Moves between elements:
state | ^ + @ ! & ~
reno | bofa mapa - vunu fuma dodu
refe | dopo fuli - tisi - feki
kuzo | boka voti tisi tape luba zafi
vofo | fuga reno - nopo fuli bazo
safi | vuda zoza nofo nobe sezi bupu
bupu | safi luba zoki loni zezu vuda
dabi | tola nofo - zige - nore
nofo | zozu dopo - sezi - zoki
tola | nore zozu - tota - dabi
loni | nobe kuzo zezu nifu bupu muge
nore | dabi zoki - mapa - tola
rava | rili mega nuvi nugo bofa vunu
kuru | gido zeki voti - luke neku
zesu | nifu lavu vuda mopo muge bifa
voti | mage lubu vofo luke nopo tibi
nugo | rofu buti bofa nema rava lubu
mupu | nema givo vunu zeki lubu lola
muge | loni zafi bono zesu vuda nobe
komu | lavu folo zoza bupo boka tape
neku | kuru doka tibi - boza gido
sade | lozi rava vovi mage fuga nopo
rofu | lubu dola dodu lola rili nugo
tibi | voti rofu bazo boza lozi mage
rigu | mega bupu nore rapu mapa riru
mega | riru safi dabi buti zige rigu
folo | boza nema sade gido mage luke
boka | zafi mage taka komu zoza kuzo
mapa | zige zezu - rigu nore tota
dopo | feki vovi - taka - refe
sezi | bono taka - safi nofo zezu
gifo | luda bifa mega bido buti givo
zige | tota sezi - mega dabi mapa
rugi | fuma tola - dodu - nuvi
luba | zoza nopo refe kuzo tisi luga
tape | komu luke luba tifu kuzo lavu
luga | luba lozi feki zafi duge zoza
riru | rigu vuda tola dola tota mega
rapu | buti loni mapa givo rigu dola
tifu | bupo kuru kuzo - tape sile
fuli | vovi fuma - vofo - kese
vole | doka bido nugo - nema zeki
lavu | tape boza luga sile zafi komu
duge | tisi bazo - luga feki taka
bupo | sile gido boka - komu tifu
vuda | bupu luga zozu muge bono safi
zozu | zoki feki - bono - nofo
bazo | vofo dodu - lozi kese fuga
gido | neku vole mage - folo kuru
lubu | nugo rapu reno mupu vunu rofu
zoki | nofo refe - zezu - zozu
sala | dure tifu loni - nifu mopo
dola | rapu muge tota luda riru buti
dodu | reno tota - rili rugi bofa
nuvi | rugi dabi - bofa - fuma
bifa | zesu komu safi dure nobe nifu
zoza | luga sade dopo boka taka luba
boza | luke lola lozi neku tibi folo
belu | guzi mopo dola - luda bido
zafi | kuzo tibi duge lavu luga boka
fuga | bazo bofa - sade vovi vofo
taka | duge fuga - zoza dopo tisi
nema | lola gifo rava vole nugo mupu
givo | gifo nifu rigu guzi rapu luda
nobe | muge boka sezi bifa safi loni
luke | folo mupu nopo kuru voti boza
kese | fuli rugi - bazo - vovi
doka | zeki belu rofu - lola vole
nifu | bifa tape bupu sala loni zesu
buti | dola nobe zige gifo mega rapu
tisi | taka vofo - luba refe duge
sile | tifu neku zafi - lavu bupo
luda | givo zesu riru belu dola gifo
guzi | bido sala rapu - givo belu
vovi | kese nuvi - fuga - fuli
tota | mapa bono - riru tola zige
feki | refe kese - duge - dopo
zezu | sezi tisi - bupu zoki bono
vunu | rava rigu fuma lubu reno rili
mage | tibi nugo fuga folo sade voti
bido | belu dure buti - gifo guzi
lola | mupu luda rili doka rofu nema
nopo | sade vunu fuli voti vofo lozi
zeki | vole guzi lubu - mupu doka
mopo | sala sile muge - zesu dure
lozi | nopo rili kese tibi bazo sade
bono | zezu duge - vuda zozu sezi
rili | vunu riru rugi rofu dodu rava
fuma | nuvi nore - reno - rugi
dure | mopo bupo nobe - bifa sala
bofa | dodu zige - rava nuvi reno

In the rows, zero is written as 25.

The rows follow the links: the fewer symbols apart two elements are, the more alike their rows tend to be.

Here are some elements, each with a row of numbers. One shown again gets a slightly different row.
sile 22,16,26,30,17,33,42,30,8,23,20,24,24,18,33,20,20,26,30,32,20,30,31,23,25,21,21,24,19,26,24,21,31,32,29,24,16,18,25,37,24
zige 28,26,22,19,34,27,18,21,32,27,39,35,28,29,29,36,32,24,21,19,29,24,20,23,35,29,19,29,27,20,28,28,12,16,16,25,25,28,35,14,31
zesu 24,22,36,22,21,26,24,32,1,27,25,32,29,16,32,24,24,21,29,41,23,30,23,24,28,21,25,28,16,19,30,25,24,30,24,31,18,22,27,27,23
vunu 24,38,19,20,26,24,18,11,40,22,20,22,23,25,25,18,18,29,25,21,25,28,22,25,22,31,27,24,41,38,23,18,34,20,28,22,27,23,19,23,24
mage 25,16,19,38,25,22,31,35,35,28,23,14,20,27,21,42,25,22,22,22,26,19,27,21,23,20,23,14,23,23,15,29,24,24,25,24,32,25,30,27,27
zezu 34,29,33,12,27,33,9,19,23,26,33,30,30,29,22,15,24,28,19,28,22,26,27,33,25,36,31,39,23,25,35,25,19,20,26,24,35,25,21,28,25
tape 31,25,32,21,21,38,19,35,17,24,26,18,23,26,26,25,14,24,24,37,17,24,33,28,24,35,32,24,23,31,28,23,30,25,30,28,35,17,19,37,29
belu 15,27,24,22,17,20,30,23,10,28,17,36,31,15,36,21,28,25,31,29,22,34,20,25,32,18,19,25,28,28,29,18,31,26,26,31,8,22,22,23,29
rigu 23,39,26,13,22,25,16,10,28,26,22,31,30,22,23,13,26,29,24,15,24,32,26,29,27,30,23,33,35,28,32,22,31,14,24,23,24,26,17,22,27
vofo 34,29,26,24,31,30,17,18,39,24,33,14,21,33,19,21,15,30,24,27,24,20,22,30,23,36,33,22,28,32,24,25,27,29,32,16,38,27,25,28,24
loni 23,28,33,21,21,23,11,31,18,30,15,24,30,21,15,17,25,24,21,27,18,33,30,33,19,28,26,37,23,22,28,28,30,16,27,37,30,27,14,31,26
nifu 30,30,34,16,23,35,13,31,13,30,23,26,28,23,29,21,24,23,25,31,19,31,27,30,27,36,27,30,25,27,34,21,25,17,30,32,28,17,21,30,33
nofo 34,17,25,26,30,27,25,30,28,28,31,27,25,26,16,24,38,25,18,12,26,22,33,25,25,24,22,38,22,13,25,36,12,17,19,21,31,34,31,23,24
zeki 15,37,23,23,21,21,22,20,27,23,14,23,22,24,28,27,18,23,26,25,23,32,24,24,27,26,25,17,36,38,22,15,41,18,27,31,23,19,17,24,30
sade 26,20,15,30,24,31,40,24,35,18,28,15,16,27,23,33,26,29,25,13,27,19,33,19,29,28,19,19,30,23,16,27,26,26,23,12,28,23,30,27,27
vovi 30,21,20,34,30,21,27,25,42,23,30,16,24,31,19,30,27,26,23,15,30,19,25,23,24,23,24,23,25,20,17,34,19,26,24,18,35,34,30,22,19
luba 32,25,25,20,18,35,29,23,24,18,20,16,19,28,17,8,18,35,22,23,22,26,40,30,23,32,26,31,28,27,28,27,27,23,31,16,33,20,19,38,25
bupo 27,17,21,30,16,35,41,34,17,23,21,19,18,21,31,34,25,22,25,17,23,21,39,23,30,27,20,20,25,25,19,21,29,19,24,24,26,14,27,32,30
dodu 22,28,24,23,34,19,23,16,33,26,36,32,31,27,27,28,20,24,25,32,33,24,8,24,25,21,25,25,26,27,26,25,20,39,25,23,19,31,29,14,21

Each walk starts at a row. The symbols on each line, taken left to right, move it on to the next element.
Answer with the element's row; about right is enough.
new walk
25,33,27,27,24,28,18,31,32,23,23,11,19,28,26,31,10,26,23,36,24,24,26,27,23,34,32,12,28,40,24,20,32,29,32,28,35,20,21,28,31
& ~ @ + ^	27,37,27,16,33,24,11,14,43,28,30,25,26,34,23,26,19,28,22,28,30,23,17,30,25,33,29,24,34,34,25,26,27,23,28,26,32,29,24,19,25
+ ~ ! ! @ ^	30,36,30,12,30,27,5,14,31,31,31,34,28,28,26,19,24,25,20,28,28,27,21,27,23,38,29,34,28,28,32,23,24,20,22,25,27,28,21,19,27
new walk
34,19,20,27,33,28,28,26,39,22,39,18,20,33,24,38,24,26,24,22,26,15,25,21,28,30,27,19,23,23,22,31,19,28,21,15,35,24,34,25,26
^ ! ~ + & ! ^	17,30,19,25,27,15,35,11,31,19,24,28,29,21,29,20,23,26,30,24,33,28,12,20,24,19,21,21,30,29,25,21,29,36,26,19,9,29,25,18,18
^ & ~ ! +	18,29,22,17,25,20,30,13,16,23,25,40,31,19,31,15,32,25,28,24,28,32,19,21,26,18,19,31,27,22,31,21,24,26,21,24,6,28,24,16,23
new walk
25,18,22,36,32,15,31,23,33,21,28,20,25,30,19,17,24,25,26,25,32,22,17,29,17,15,25,26,20,20,22,33,19,40,29,17,25,33,25,21,15
^ ^ ! ^ ~ & ! ^	29,21,26,25,33,26,29,22,32,20,38,22,22,31,25,22,16,29,29,35,32,22,12,26,25,22,26,17,22,28,24,28,21,47,28,16,23,30,31,24,15
^ & ! ~ ^ & ! ^ +	29,28,18,24,33,24,24,21,42,26,35,29,23,33,27,40,29,25,24,20,30,20,19,21,31,29,27,17,30,24,19,26,18,21,18,20,28,30,36,14,29
new walk
12,28,21,30,22,17,34,21,19,22,18,26,27,19,36,27,23,23,31,28,28,26,20,20,25,19,19,12,28,33,22,16,35,30,24,31,12,19,23,22,28
+ ~ ~ ~ ^	18,32,27,16,21,24,18,25,16,27,12,29,24,21,33,21,26,26,24,25,19,35,30,25,27,29,22,26,36,34,28,15,37,12,27,35,20,19,18,26,32
~ + + ~ ^ ^	25,26,26,24,15,32,29,32,15,22,16,18,21,23,28,17,20,26,26,25,18,30,38,28,25,29,28,22,28,31,27,20,36,20,31,24,28,16,17,37,28
new walk
26,27,28,19,30,22,20,16,25,25,34,41,35,23,29,23,29,26,26,32,32,25,10,27,26,23,27,34,23,22,31,25,18,33,20,26,16,29,28,14,21
~ ^ ~ ~ + ~ ! @ ^	30,25,33,21,27,25,13,23,29,29,26,27,27,29,11,10,27,27,21,20,27,26,28,35,18,28,29,40,25,20,30,31,22,20,29,26,33,33,19,28,19
! + ~ ^ ! ~	25,16,24,27,22,31,42,20,13,18,24,24,24,20,26,10,22,28,32,26,27,23,29,27,23,21,20,29,22,18,27,27,26,37,28,12,19,22,25,33,15
new walk
27,30,20,24,24,29,26,16,38,22,23,12,16,29,20,15,17,31,24,20,24,27,30,27,21,30,30,21,34,34,24,23,35,26,34,16,35,21,20,31,22
+ & ~ ~ !	22,26,11,27,28,23,31,15,39,23,26,25,19,25,30,35,31,30,24,11,28,22,25,17,29,24,20,17,37,24,17,20,25,18,19,20,24,25,32,16,27
+ + & ! ^ @ !	29,20,34,18,29,30,25,21,15,28,37,34,32,23,28,16,25,24,26,34,29,26,18,26,26,27,25,34,17,18,35,29,14,33,23,22,21,28,28,21,17
new walk
24,18,30,30,22,32,32,34,9,23,29,25,24,23,31,25,17,20,32,43,23,23,21,23,26,22,26,20,14,25,27,28,27,38,25,29,21,19,29,32,23
^ ^ ! ^ ~ + & ^	19,24,26,32,26,26,34,30,16,23,29,23,24,25,34,30,16,20,30,42,30,22,15,22,25,20,27,11,20,30,24,22,28,43,29,23,22,21,27,26,25
& ^ ~ & ~ ^	22,20,17,31,25,27,45,19,29,16,24,21,22,22,26,16,20,32,30,28,31,22,19,22,25,18,21,17,28,28,22,24,25,42,28,16,16,26,33,30,18
new walk
23,18,23,24,15,33,32,32,10,25,20,27,21,17,33,30,32,24,28,18,19,28,38,20,33,27,20,25,24,23,21,20,27,14,21,30,20,15,25,29,33
& ! & & @ ^ ~ & ^	28,20,30,25,26,21,25,25,20,28,26,33,33,23,13,13,30,24,25,26,30,27,21,29,19,17,26,41,17,16,34,32,14,33,23,21,22,34,22,21,16
! + ~ ^ ! ~	33,12,19,27,22,33,40,27,24,21,29,18,19,27,25,27,30,27,23,13,23,19,39,24,31,28,20,27,28,18,20,29,19,21,22,12,31,23,30,32,22
